Below is a small trained network, with its code and all its weights. Each question gives an input and a target symbol and asks what happens when units are switched off, that is, made to give their printed mean instead of their output.

import numpy as np


def w(rows, s, z=0):
    codes = np.array(rows[::2]) - 128.0
    scale = np.full(codes.shape[1], s)
    scale[-1] = z or s
    return codes * scale


def norm(h):
    return h / np.sqrt((h * h).mean(-1, keepdims=True) + 1e-5)


def f(y):
    return np.maximum(y, 0)


def softmax(a):
    e = np.exp(a - a.max(-1, keepdims=True))
    return e / e.sum(-1, keepdims=True)


def log_softmax(a):
    a = a - a.max(-1, keepdims=True)
    return a - np.log(np.exp(a).sum(-1, keepdims=True))


def net(x, mask):
    ids = ['ΛΞΠαβδζηθμστφψω'.index(c) for c in x.split()]
    T = len(ids)
    res = E[ids] + P[:T]
    u = 0
    for l in range(3):
        q, k, v = (norm(res) @ M[l].T for M in (Q, K, V))
        z = softmax(np.where(np.tri(T) > 0, q @ k.T / 2**0.5, -1e9)) @ v
        res = res + np.where(mask[u], z, O[l][:, -1]) @ O[l][:, :-1]
        u += 1
        y = f(norm(res) @ A[l][:, :-1].T + A[l][:, -1])
        res = res + np.where(mask[u : u + 4], y, B[l][:, -1]) @ B[l][:, :-1]
        u += 4
    return log_softmax(norm(res)[-1] @ U[:, :-1].T + U[:, -1])


Q, K, V, O, A, B = {}, {}, {}, {}, {}, {}
E = w([
[126,125,131,138,143,130,118,128,128],'Λ',
[178,108,146,97,88,217,111,253,106],'Ξ',
[103,130,138,143,129,133,133,133,131],'Π',
[125,130,148,124,128,136,117,131,124],'α',
[97,147,140,135,139,137,134,136,124],'β',
[105,119,147,148,124,133,127,125,133],'δ',
[99,134,123,149,140,121,138,123,138],'ζ',
[125,126,139,136,127,131,124,133,112],'η',
[103,136,146,133,143,123,125,124,151],'θ',
[104,134,151,135,119,109,152,130,132],'μ',
[182,132,92,113,181,162,151,108,164],'σ',
[151,140,136,94,108,109,126,118,138],'τ',
[121,135,88,120,96,131,170,134,115],'φ',
[139,130,113,121,129,102,126,117,113],'ψ',
[172,118,75,159,80,62,161,123,198],'ω',
],0.0055)
P = w([
[115,92,98,83,168,129,117,252,140],'0',
[133,160,149,131,170,125,147,169,90],'1',
[88,41,113,105,125,171,114,142,170],'2',
[139,134,167,207,90,165,120,94,155],'3',
[64,74,133,82,148,202,155,64,139],'4',
[113,238,139,171,126,172,148,83,157],'5',
],0.0019)
Q[0] = w([
[120,2,135,61,164,115,117,161,98],'L0H0',
[5,130,161,108,179,173,252,63,170],'L0H0',
],0.0052)
K[0] = w([
[93,82,72,67,134,134,97,207,148],'L0H0',
[127,98,81,97,83,147,126,1,118],'L0H0',
],0.0059)
V[0] = w([
[212,99,15,84,125,6,124,159,99],'L0H0',
[192,182,89,39,83,214,205,184,235],'L0H0',
],0.0021)
O[0] = w([
[65,156,140,163,65,203,139,21,166,246],'L0H0',
[212,124,204,232,209,133,191,6,90,189],'L0H0',
],0.0026,0.0012)
A[0] = w([
[73,182,167,97,26,151,212,127,108,7],'L0N0',
[190,254,132,61,99,116,149,109,201,184],'L0N1',
[95,142,88,39,161,52,134,165,97,153],'L0N2',
[171,17,64,73,111,147,51,26,101,144],'L0N3',
],0.0016,0.0012)
B[0] = w([
[87,226,98,112,84,142,55,72,137,167],'L0N0',
[141,6,125,133,134,114,72,174,78,249],'L0N1',
[217,139,140,72,84,163,125,134,140,176],'L0N2',
[158,164,190,121,201,124,144,205,76,229],'L0N3',
],0.0022,0.0014)
Q[1] = w([
[89,103,159,254,25,144,163,96,233],'L1H0',
[63,111,171,85,167,212,243,56,95],'L1H0',
],0.0049)
K[1] = w([
[159,184,58,80,148,98,144,91,37],'L1H0',
[125,2,56,61,136,184,153,89,166],'L1H0',
],0.006)
V[1] = w([
[114,139,144,90,160,38,118,79,251],'L1H0',
[159,88,64,126,208,197,22,111,161],'L1H0',
],0.0025)
O[1] = w([
[51,130,151,154,152,3,112,144,144,136],'L1H0',
[173,147,94,173,118,108,23,106,116,252],'L1H0',
],0.0034,0.00039)
A[1] = w([
[3,188,130,131,23,213,78,99,184,31],'L1N0',
[89,125,169,120,198,161,89,155,90,141],'L1N1',
[81,71,149,188,132,134,151,103,40,245],'L1N2',
[106,157,179,120,113,55,84,200,79,98],'L1N3',
],0.003,0.0011)
B[1] = w([
[2,147,106,44,65,196,46,62,220,253],'L1N0',
[169,166,99,115,68,54,161,87,82,186],'L1N1',
[137,204,165,181,144,108,120,171,221,202],'L1N2',
[100,2,90,83,193,136,98,68,165,169],'L1N3',
],0.0028,0.0027)
Q[2] = w([
[81,237,161,112,213,90,136,59,91],'L2H0',
[66,164,180,253,68,131,148,108,201],'L2H0',
],0.0051)
K[2] = w([
[152,44,141,143,82,203,115,93,243],'L2H0',
[216,108,81,114,55,66,216,3,86],'L2H0',
],0.005)
V[2] = w([
[95,209,121,94,237,156,119,121,92],'L2H0',
[154,116,251,59,114,103,85,94,94],'L2H0',
],0.0031)
O[2] = w([
[32,158,171,83,201,173,94,69,30,146],'L2H0',
[103,252,183,107,180,99,109,184,212,248],'L2H0',
],0.0034,0.00018)
A[2] = w([
[152,99,232,120,104,150,120,78,163,135],'L2N0',
[102,138,201,202,148,58,112,50,90,80],'L2N1',
[53,87,177,87,130,66,254,197,137,5],'L2N2',
[152,14,140,116,139,141,185,104,47,79],'L2N3',
],0.0028,0.002)
B[2] = w([
[79,149,27,142,137,144,138,128,91,246],'L2N0',
[150,89,196,213,53,145,104,202,90,214],'L2N1',
[200,54,226,89,87,146,159,4,74,211],'L2N2',
[59,214,107,174,135,102,178,204,177,180],'L2N3',
],0.0033,0.0013)
U = w([
[187,86,64,105,99,112,18,122,74,61],'Λ',
[214,136,84,166,238,210,142,57,161,186],'Ξ',
[124,142,67,121,113,101,180,202,115,136],'Π',
[192,197,162,62,158,110,68,172,120,27],'α',
[78,196,125,85,196,126,165,172,18,7],'β',
[167,85,93,81,99,97,128,193,151,140],'δ',
[45,75,29,169,158,71,158,138,89,28],'ζ',
[197,112,124,79,78,241,126,225,95,110],'η',
[93,52,148,114,223,13,54,124,143,108],'θ',
[151,52,225,71,111,114,201,74,109,224],'μ',
[129,113,193,243,88,126,58,122,46,248],'σ',
[152,224,210,183,150,68,146,146,236,79],'τ',
[101,154,104,200,83,182,255,120,97,16],'φ',
[31,166,118,88,73,187,69,71,183,236],'ψ',
[171,77,65,183,39,61,162,74,225,98],'ω',
],0.0058,0.0013)

Each question gives the input, a string of symbols that net reads in full, and the target symbol t.
The units are the heads (2 rows each of Q, K, V and O) and the neurons (one row each of A and B). Each row of codes is followed by its name. A weight is (code - 128) times the scale printed after its matrix; where a second scale follows, it is the last column's (O, A, B and U).
mask holds one flag per unit, layer by layer, with each layer's heads first. A switched-off unit (its flag False) gives its mean, the last column of its rows in O or B, instead of its output. The means were averaged over made-up inputs and are rounded, as every weight is.
A unit's drop is (log p(t) with every unit on - log p(t) with that unit switched off) / (log p(t) with every unit on - log p(t) with every unit switched off).
The circuit of an input: a set's keep is (log p(t) with only the set's units on - log p(t) with every unit switched off) / (log p(t) with every unit on - log p(t) with every unit switched off). Starting from the 12 units with the biggest drops (on a tie, the unit counted first), units are removed one at a time, each time the one whose removal leaves the highest keep (on an exact tie, the one counted first), for as long as the keep stays at least 0.8.
units of the circuit, in order: the units of the circuit, biggest drop first
unit that matters most: the unit with the biggest drop
k most important neurons: the k neurons with the biggest drops, biggest first
k most important neurons of layer l: the k neurons of layer l with the biggest drops, biggest first
input μ β ζ, target μ: units of the circuit, in order	[L0H0; L2N2; L1H0; L1N0]
input ψ μ ψ θ ψ η, target θ: units of the circuit, in order	[L0H0; L1N3]
input ψ σ μ ω ψ Λ, target ω: units of the circuit, in order	[L2H0]
input τ σ ψ, target τ: units of the circuit, in order	[L0H0; L1N2; L2H0]
input ψ α σ σ θ, target σ: units of the circuit, in order	[L0H0; L2N1; L1H0; L1N0]
input σ σ μ, target σ: units of the circuit, in order	[L0H0; L2N1; L1H0]
input ψ ψ μ ψ, target ψ: units of the circuit, in order	[L0H0; L1N0]
input τ σ η, target τ: units of the circuit, in order	[L0H0; L1N2]
input μ Λ φ σ σ β, target σ: units of the circuit, in order	[L0H0; L2N1; L2H0]
input ψ μ ψ α, target μ: units of the circuit, in order	[L0H0; L1H0; L2N2; L1N0]
input μ ψ Ξ θ μ β, target μ: 4 most important neurons	[L2N2; L1N0; L1N3; L1N1]
input ψ σ μ σ η, target μ: 3 most important neurons	[L2N2; L0N3; L1N2]
input ψ σ ζ Π, target σ: 3 most important neurons	[L2N1; L1N0; L1N2]
input μ ψ ψ, target μ: units of the circuit, in order	[L0N3; L1H0; L2N2]
input α ψ ψ, target α: unit that matters most	L0N3
input τ η σ Λ, target η: 3 most important neurons	[L1N2; L1N0; L0N3]
input θ Λ τ, target θ: 2 most important neurons of layer 1	[L1N0; L1N3]
input β β ψ, target β: 3 most important neurons	[L1N0; L2N3; L0N3]
input Π α τ μ, target τ: units of the circuit, in order	[L2H0; L0H0]
input ζ α ψ, target ζ: 2 most important neurons of layer 0	[L0N1; L0N3]
input Λ η θ Ξ μ, target μ: 2 most important neurons of layer 0	[L0N1; L0N0]
input η ψ Λ τ μ, target τ: 2 most important neurons	[L1N2; L1N3]
input α ζ ψ ψ, target ζ: 2 most important neurons	[L1N0; L2N3]
